[ 360  122  291  276   52   82 -203   45 -424   61   39  -22  531   77
  -48  257 -303  209  -80  -31  154  146 -195 -299   47    7   49    3
  246    1  146 -287 -148   30 -474    0]
7
[  16  -52   42  251  290 -163  -57  -39 -418   47 -110  164   82  594
  -16  213 -222   89 -107 -218 -385  -42   97 -308  157  188 -317  181
  202 -110  143  -63 -206  162 -585  194]
4
[ 148  -47  -67 -110   47 -149 -308   49  120  177  186  -29  146   61
  -58  141   99  -79  488   23 -190    1 -600  -39 -248  -63   31 -159
 -204 -132   83 -364    0   54   98   37]
0
[-152  119  -76 -265 -130 -167  -22 -298  249   46 -135    1 -216  -19
   -2   14  423 -377  233  -50   45  -60   -8  411 -176  189  258 -331
 -152 -184  135   87   -3  -88  293   56]
3
[ 126 -158 -139   -7  -42   58 -110  175  194  -24  310  -92  181 -262
    0 -143   22  147  317  197   81  -42 -409  -74 -334 -258  115  -13
 -157   -9 -123 -159   98   23   40   13]
7
[ 221 -135   34  -37   52  236   66  230  183  -43  436 -105  441 -590
  248 -224 -300  442  -61  265  244  139 -179  -56 -157 -444  -52  230
 -182  217 -258 -185  241  -69  130 -336]
6
[ 268   15  -82 -498 -272  -51  496  202  174  201   96  340 -356   84
   23 -139  186  -87  232   23 -558  361 -238  225  -72  184  103  389
 -612   44 -112 -345  -28  -76   23 -152]
4
[-166   42   61  -67  115 -136 -277 -334  214  106  -73  -52  189   40
 -151  149  264 -298  170  -82   36  -87 -151  184   24  -47  139 -494
 -176 -150  272  -36   15   48  264  108]
1
[ -38  -93 -107  102  -40 -134  101   -8   20  -18   70  123 -153  188
  370 -127   -5    7  104  108 -226  -68   49   23 -162  113 -273  290
  119  -51 -139   75   87  -73  -20   53]
4
[ 101  -40   22    1   64   87  118   11  104  -29  114   50  211  -52
  153 -175  -68   14 -139  154    7  138   21   15  -21 -158 -102  173
 -174   86  -96  -60  109  -93   13 -142]
1
[ 386  266  372 -214 -120  -68  -30  -11  206  302   24  199  606  -96
 -328  278  124 -111  101   77  228  257 -299 -100  -45  -45  395 -368
 -391    9  297 -291  -10  116   26   23]
0
[  13 -234  -92    4  -82 -148   22  172  253  330  289  279   -1  213
   38  -88   77    1  214   52 -714   26 -221 -179  108   57 -344  232
 -267 -123  -53 -274   59  110  208  150]
6
[-370   21  -57  -59 -181 -143   80  -54  -49 -187 -101  111 -330   64
  249 -145   14  -62 -172   58  -68 -150  532  193  -90  237 -106  105
  272  -39  159  361   80    2   17  209]
2
[  32 -111  -31  -62 -113   -4 -203   54  201  117  -45  -47  243 -191
 -106 -141  -32    3  -21   21  -82  -79 -214  107 -115  -97   14 -159
 -116   27  185  -61   61   59  295  -31]
6
[-139  -20 -149 -144 -447  -79  239  287  595  194    2  136  123 -199
 -118  -24  119 -125 -116  265  234 -125   93  413 -491 -218  261 -142
 -311   83   58  210  245  228  725   96]
4
[  39  136   28 -190 -263  -42   84   88  139 -174  -78   43   16 -182
  -31 -108  252 -139   53  189  304  -18  104  117 -314  142  380 -117
   69  -16  103  221   32   -8   -9  150]
5
[-142  -94 -129 -270   61 -185  163   95  327  102   86  161 -308  241
 -176   65  207 -211  255  -79 -403   57 -189  266 -113   43  -27  118
 -543  -76   65 -246  -12   69  207  -17]
0
[  62   72  136  206 -131  135   37  -60  -91  -65  -86  127   -8   -6
   32   77  -86   99  -92  114  390   45   92 -144 -163   69   79  -54
  293  -84  100  206  -67 -158  -60   83]
3
[ 146   15   19 -507 -351 -136  -18   68  567  522  222  182  184 -196
 -427   77  501 -265  464   48 -235  102 -430  181  -71   38  423 -428
 -636 -182  133 -249   89  220  466  123]
6
[ -89 -189 -111  -28  114   -2 -363  104  205 -139  -87 -309  377 -238
 -272 -145  -47  -30 -148   82  213 -230  -83   96 -212 -325   83 -305
 -117   73  179   93   89  197  266  -13]
6
[  48  -89   25 -177  295   -4 -126  -78  152   63  178  -44  273  -53
   -2  -20   57  -16  214 -116 -210  106 -347  -55   10 -251  -11  -48
 -484  -23  -54 -370   51  -24   95 -145]
1
[ -31   23   89 -272 -121  -95  163    2  466  323  114  405  147  -49
  142  -75  194 -148   94   85 -368  158  -91   59  -51  -67 -129   45
 -531  -34   62 -215  227   53  635  -41]
4
[ 386  198   74  201  124  124   38 -246 -261   23  -63  -28   78  151
  153  122 -131   43  -25   15  323  148  -79 -142   18   80   32   34
  312 -103 -103   10  -82 -157 -403 -159]
0
[ -40 -173  -63 -218  -11 -163  190  199  289   87  279  123  -27   87
  213 -143 -118   64   52  120 -429  175 -130  153 -103 -242 -224  407
 -664  114  -64 -430  154  -29  324 -181]
2
[ 142  -29  -41  339  104   72 -275 -254 -336 -170 -124  -89 -136   54
  159   41  -84  200   96  -21  321  -97 -121 -146 -115   84  -82  -94
  635 -139  -28  146 -120 -247 -288    6]
4
[ 102   43  -51   90   -1   -1   57 -217 -158 -106   92 -126 -188   69
  619  -82 -196  117  117   85   81  123  -89  178  -93   -9 -223  368
  157   24 -189  -96   79 -325  -94 -314]
4
[  23  121  129  250 -165   42 -332 -138  253  206 -189  -81  674 -194
  -35  112  -67  -98 -200  211  592 -207   -4  -28 -242 -267  139 -557
  190   10  260  267  235  176  461   82]
2
[ 553   21  -24  -95 -267  143   56   34  131  435  304  137  100 -152
   23   46  157  159  546   61   -8  238 -691 -160 -181   -4  230  -63
 -159 -148 -193 -338   16 -119    6 -120]
5
[ 225  237  138  300   41  -37 -155 -210 -142   58    0   57  449  -20
  416  102 -118  187   10  126  461  -53   72 -343 -221  -35   41 -144
  554  -97   -4  178  114  -55 -118  112]
1
[ 114  -13   65  317  133   66 -216   -7 -330 -202  119 -244  273  -44
  289   86 -292  265   93  120  254  -43 -135 -139 -183  -36  -37  116
  423  -18  -14  -61  -41 -113 -308  -43]
6
[-317   98   75  130  214 -183 -419 -601  237  123 -179  -99  293  104
   17  213  194 -340   82  -49  271 -222   72  176   10  -99  -65 -609
  -12 -216  301  182  126   35  387  118]
3
[-115  -70  -72   57  -16   -8  -31  295 -145 -377   53  -46   44 -135
   67 -186 -108  208  -73  107  111 -125  159 -125 -404  -28  102  138
  259  130   59  217   -7   29 -241  194]
7
[  61  -12  105 -282  -69   66  211  328  246    5   61  154  320 -207
 -367 -152   27  -79 -240  113  -58  156   95    7  -53 -141  238   -4
 -627  124   72  -72   -3  126  100   38]
3
[ -48 -268 -125  -80   46 -184 -130  239  -12   74   95   80 -105  282
 -286   57   47  -11  211 -143 -637  -73 -210  -84   -8  127 -148   86
 -169 -127  169 -272 -147  239  -97  213]
6
[  64 -134 -194  -53  -34  123  129  269 -334 -142  181   34 -496  -18
  133 -202   21  206  284 -119 -470   76 -236 -104  -78  297   -8  456
  243  -42 -295 -115 -182 -194 -409   -2]
7
[ 118 -120   14  -33   -3  117    6  317   19 -115  119   62  260 -189
 -209 -162  -54   90  -11  140  -86   57 -100 -173 -138  -61   97   45
 -169   53   28  -97  -42   41 -124   97]
3
[  -5  128  199  464   66  -24 -177 -202 -325  -23 -210  100  -28  292
  102  214  -95   -6 -121  -30  270 -165  166 -243  -17  355 -147 -127
  735 -222  205  359 -145  -88 -290  217]
0
[  65 -151 -131   10   53  119 -118   41  156  120   79 -157  251 -144
  -31 -130 -172   85 -148   -3   41  -21 -209   96  -70 -299  -36  -45
 -196   51  -58 -109  115   39  213 -222]
2
[-237   33   79 -257 -267 -245  109  142  600  228  -43  412  127   96
 -282   11  404 -412   58  137 -183  -27   63  186 -137   16  177 -258
 -575  -46  284   32  141  263  649  267]
4
[-132 -204  -95 -369  -30 -110  410  215  418   26  183  115 -214   67
  -59 -182  -18  -54  -32   49 -383  191  -15  370  -70 -174 -135  447
 -775  153  -67 -287  112  -12  315 -259]
0
[ -39   90  -47 -203  -87  -60  -65  -88  185   32   19  -78  214 -273
 -144    4  200  -85  101   53  257  -98   34  249 -236  -75  410 -391
 -114  -27   69  125   87  113  107  101]
2
[ -45  187   92  192  243 -140 -560 -403  -49  207  -77   29  464  154
   42  361  227 -167  378 -130  164 -226 -274 -334 -273    2   80 -636
  341 -307  276  116   23  200   29  318]
7
[-249  -14   30  136  100  -12  -54  -49  219 -216    9 -119  232 -188
  325  -85 -225  119 -296  256  509 -147  305   28 -312 -390 -128   26
  125   84   28  311  255  -32  339  -24]
1
[ 178  103  -40 -217 -409  -69  187   72  371  391  175  233  182 -249
  -58  125  247   -6  363  154   86   37 -180  173 -329  -19  386 -273
 -298  -78  -29  -94  149  128  312  181]
3
[ 130  -37 -177  -16  121   11  185 -202  -82   82   93   77 -329  307
  355   -3  -47    0  169  -45 -244  183 -181  117  -20   14 -266  348
 -105  -83 -237 -191    3 -235 -126 -244]
5
[-367 -256 -300 -170   39  -77 -137  165  -60 -237  117 -163 -465  -92
    8 -217   49   82  150 -157 -336 -203  -61  247 -182  121  -44  128
   58  -58  -16   43  -83  -34  -27  104]
0
[ 434    5  -37   29  156  296  -38 -235  -89   34  321 -207  290 -362
  560 -136 -173  313  231  122  301  224 -428 -120 -139 -306  -50  152
   81    8 -500 -213  206 -358  -53 -470]
4
[-133 -172  -94   97  -17  123  -27  227 -328 -335   50  -66 -181  -62
  160 -218 -224  253 -112   35 -167  -12  123  -79  -16   91 -172  365
  367   98  -75   69  -59 -150 -303   34]
4
[   5  -47  -43 -169  307  -93 -201 -390  228   64  -39 -109   53  220
 -126  166  262 -314  368  -98  -23   55 -406  184  -33 -162   16 -245
 -489 -139   67 -278   -5  -52  112 -197]
6
[ 127  116   68  180 -144 -220  -56  200 -376  -19  -85  294  115  277
    4  117   42   27   75  -15 -215 -150  153 -390 -252  384   71  -49
  541  -75  207  191 -163  249 -522  530]
7
[ 215   17  147  136 -175 -146  -19   35   78  467  179  338  342  290
  173  209  -96   66  210   96 -323  161 -331 -216   -4   19 -203  103
  -97  -88   94 -356   75   69  176   70]
4
[ -12  -47   27   84 -170   23   24  224   55  -38  -73   66  253  -96
  -29 -145 -249   84 -403  122   63  -69  163   20 -129  -19  -77   94
  166  120  195  143   60  136   69   55]
0
[ -78  174 -177   93  -36  -44   63 -556   98   96  -31 -111 -186  113
  607   45   98 -176  108  137  416  -40  147  373 -164  -20 -100  -41
  139 -149 -235  242  215 -273  168 -166]
3
[  32  -86   45 -143 -126 -187  114  363  -75  198  186  298 -132  229
  -42   28  -60  113  228 -146 -766  134 -304 -118  -54  226  -90  394
 -264  -42  130 -440 -175   71 -111  136]
7
[ 121  108   83    0  106   14   12 -251  -61   28   46  -75   25  132
  352   25  -34 -117   51    7  -55  217  -97  123    8   19  -93  134
  -89  -33  -55 -201   66 -252  109 -298]
2
[-234 -141 -198  -13 -132 -173  210  149  228  125  284  132 -130    0
  305  -58  -75  159   75  121 -227 -109  107  192 -229 -106 -166  245
 -101   21 -143   45  176   47  242  137]
1
[-160  -23    8  -56 -164 -255   47  270   78   56   72  431  -46  140
   78   50  119   32   83   47 -321 -137  126 -177 -252  252  -77   90
  166 -161  187   43    3  234   62  414]
4
[ -99   23   49  -53   43 -188 -433 -280  182   77    2 -106  162   95
   91  120  174 -261  379   -8  -29  -72 -339  111 -190  -28  -16 -306
  -44 -184  287 -130   51    9  333   -7]
6
[ 264  280  186  169 -282   13  249 -120 -320  107 -217  310 -311  320
  137   79   71  -57 -120  -96  -51  130  251 -196  116  623   46  103
  529 -204  203  243 -233 -124 -412  188]
1
[-185   -4   75   33  245   65 -201 -214  -99 -363 -230 -276   10    6
   16 -174  -58 -131 -224  -37  193  -25  196   80  142  -41 -111   22
   26   53  114  163  -15 -187 -124 -174]
4
[  -3 -179 -252 -420 -137  -56  229  289   81   39  198  226 -684   59
  -14 -303  312 -107  385 -196 -899  143 -315   97   59  373  -63  404
 -350  -80 -200 -337 -129 -132   35  -31]
0
[-102   19  -96   68  -21   14 -130 -102  -71 -267   21 -158   48 -174
  114  -29  -59  121  -40  174  526 -128  154  129 -343 -173  150 -136
  271   14   39  252   83  -28  -98   86]
7
[-123 -352 -397 -457 -292  -31   32  370  259   75  158   26 -671 -170
 -116 -352  216   23  440 -161 -815  -32 -522  273 -170  202    8  275
 -304  -57  -69 -257  -74  -59  312  -35]
6
[  48   52  -27  -41  188 -104 -189 -302 -234  234   17  195 -180  324
  292   63  185 -139  401 -343 -648   47 -308 -198   99  362 -227    2
  190 -325  -22 -186 -110 -116  -58   20]
4
[-207  -84 -180  130  274    6 -181 -307  102 -127  131 -251   65 -103
  278 -112 -163   65  -79  101  264  -90   93  237  -60 -388 -217  -55
  -66   31 -138   82  204 -152  268 -160]
0
[  82   76  -90  -63  -78  -34 -316 -334  -40   93  -15  -89 -123 -128
  134   51  258 -112  498  -37   88 -151 -385   66 -210  215  179 -372
  326 -308   10   58  -20  -89  -41  148]
0
[ 235  -39 -307  -14  -44   94 -164 -153 -270  161   70   13 -473   94
  247  -61  123   19  442 -253 -440   39 -594  -17  -69  297  -97   95
  346 -243 -176 -220 -162 -198 -200 -100]
7
[-145  -29 -163  -96 -103   36 -207   49  132 -174 -108 -237   21 -299
  -18 -177   -1    4  -74   54  322 -185  -88  224 -357  -78  187 -154
  216   39  121  232   47  -24  133  -25]
0
[-286 -214   50  -43 -149 -114  249  490  -75 -177  121  239 -221  184
  132 -145 -292  176 -354   69 -585  118  245   78   75  141 -372  680
 -166  178  163 -192  -58    3   -1   78]
4
[  48 -128  -99 -183   19   64    0 -115  230   13   96  -92 -333  -85
  -30 -156  169  -32  338  -68  -82  111 -412  183   -8  -75   67   34
 -378  -78  -83 -229  -28 -261  166 -236]
1
[ -12 -232 -118 -356  -17  -35   97  383  323  -85  372   63   10 -297
  -23 -194    5  196  246   66 -274   50 -251  -15 -347 -254   75  176
 -519   75  -57 -312  132   83  212  -48]
2
